Here is a tiny trained network, its code and every weight. The questions are about switching its units off for an input and a class, where a switched-off unit gives its printed mean instead of its output.

import numpy as np


def w(rows, s, z=0):
    codes = np.array(rows[::2]) - 128.0
    scale = np.full(codes.shape[1], s)
    scale[-1] = z or s
    return codes * scale


def f(y):
    return y / 2 * (1 + np.tanh(0.7978845608 * (y + 0.044715 * y**3)))


def log_softmax(a):
    a = a - a.max(-1, keepdims=True)
    return a - np.log(np.exp(a).sum(-1, keepdims=True))


def net(x, mask):
    res = np.array(x, float).reshape(1, 2) / 4 @ E
    y = f(res @ A[0][:, :-1].T + A[0][:, -1])
    res = res + np.where(mask, y, B[0][:, -1]) @ B[0][:, :-1]
    return log_softmax(res[-1] @ U[:, :-1].T + U[:, -1])


A, B = {}, {}
E = w([
[116,149,142,186,66,195,174,217,117],'x0',
[69,167,101,151,124,109,98,141,8],'x1',
],0.018)
A[0] = w([
[128,132,136,132,98,145,140,188,111,205],'n0',
[161,118,142,111,134,122,137,38,232,178],'n1',
[160,124,157,142,96,151,148,150,226,67],'n2',
[147,126,147,121,130,135,113,114,103,90],'n3',
[130,141,117,149,115,137,116,146,104,1],'n4',
[120,136,137,126,136,95,117,58,6,177],'n5',
[142,131,144,158,104,158,140,160,31,230],'n6',
],0.021,0.0048)
B[0] = w([
[78,175,166,142,97,201,176,149,139,187],'n0',
[80,145,159,149,245,94,86,149,224,253],'n1',
[183,96,77,135,139,139,108,108,75,219],'n2',
[112,83,70,98,58,104,125,149,125,132],'n3',
[253,39,108,87,14,49,148,106,147,149],'n4',
[152,133,71,123,128,162,114,124,12,209],'n5',
[39,193,168,112,150,104,144,121,125,206],'n6',
],0.028,0.035)
U = w([
[71,183,254,100,32,135,222,141,148,243],'0',
[179,28,146,104,47,130,251,128,155,29],'1',
[197,99,68,206,173,240,112,144,139,145],'2',
[188,79,134,98,85,142,162,147,114,5],'3',
[126,99,90,98,212,37,14,128,191,189],'4',
[155,39,134,152,30,114,121,134,112,15],'5',
[194,156,122,146,30,128,119,92,134,4],'6',
[113,180,50,113,115,198,129,125,6,232],'7',
],0.0085,0.0033)

Each question gives the input, the list of numbers given to net, and the class t.
The units are the neurons (one row each of A and B). Each row of codes is followed by its name. A weight is (code - 128) times the scale printed after its matrix; where a second scale follows, it is the last column's (A, B and U).
mask holds one flag per neuron, in row order. A switched-off neuron (its flag False) gives its mean, the last column of its row in B, instead of its output. The means were averaged over made-up inputs and are rounded, as every weight is.
A unit's drop is (log p(t) with every unit on - log p(t) with that unit switched off) / (log p(t) with every unit on - log p(t) with every unit switched off).
The circuit of an input: a set's keep is (log p(t) with only the set's units on - log p(t) with every unit switched off) / (log p(t) with every unit on - log p(t) with every unit switched off). Starting from all 7 units, units are removed one at a time, each time the one whose removal leaves the highest keep (on an exact tie, the one counted first), for as long as the keep stays at least 0.8.
units of the circuit, in order: the units of the circuit, biggest drop first
unit that matters most: the unit with the biggest drop
top k neurons: the k neurons with the biggest drops, biggest first
drop when u is switched off: that unit's drop, to one decimal
input [6,8], class 0: unit that matters most -> n6
input [1,1], class 0: units of the circuit, in order -> [n2, n5]
input [4,-1], class 0: units of the circuit, in order -> [n5, n0]
input [5,8], class 0: top 3 neurons -> [n6, n2, n0]
input [3,-3], class 2: top 3 neurons -> [n5, n6, n1]
input [3,-5], class 2: top 3 neurons -> [n2, n6, n4]
input [6,-4], class 7: top 2 neurons -> [n1, n2]
input [4,-2], class 7: top 2 neurons -> [n1, n2]
input [7,-3], class 7: top 2 neurons -> [n2, n1]
input [5,-7], class 2: drop when n2 is switched off -> 2.3
input [-2,3], class 7: drop when n1 is switched off -> 0.1
input [-5,2], class 7: drop when n5 is switched off -> 0.4
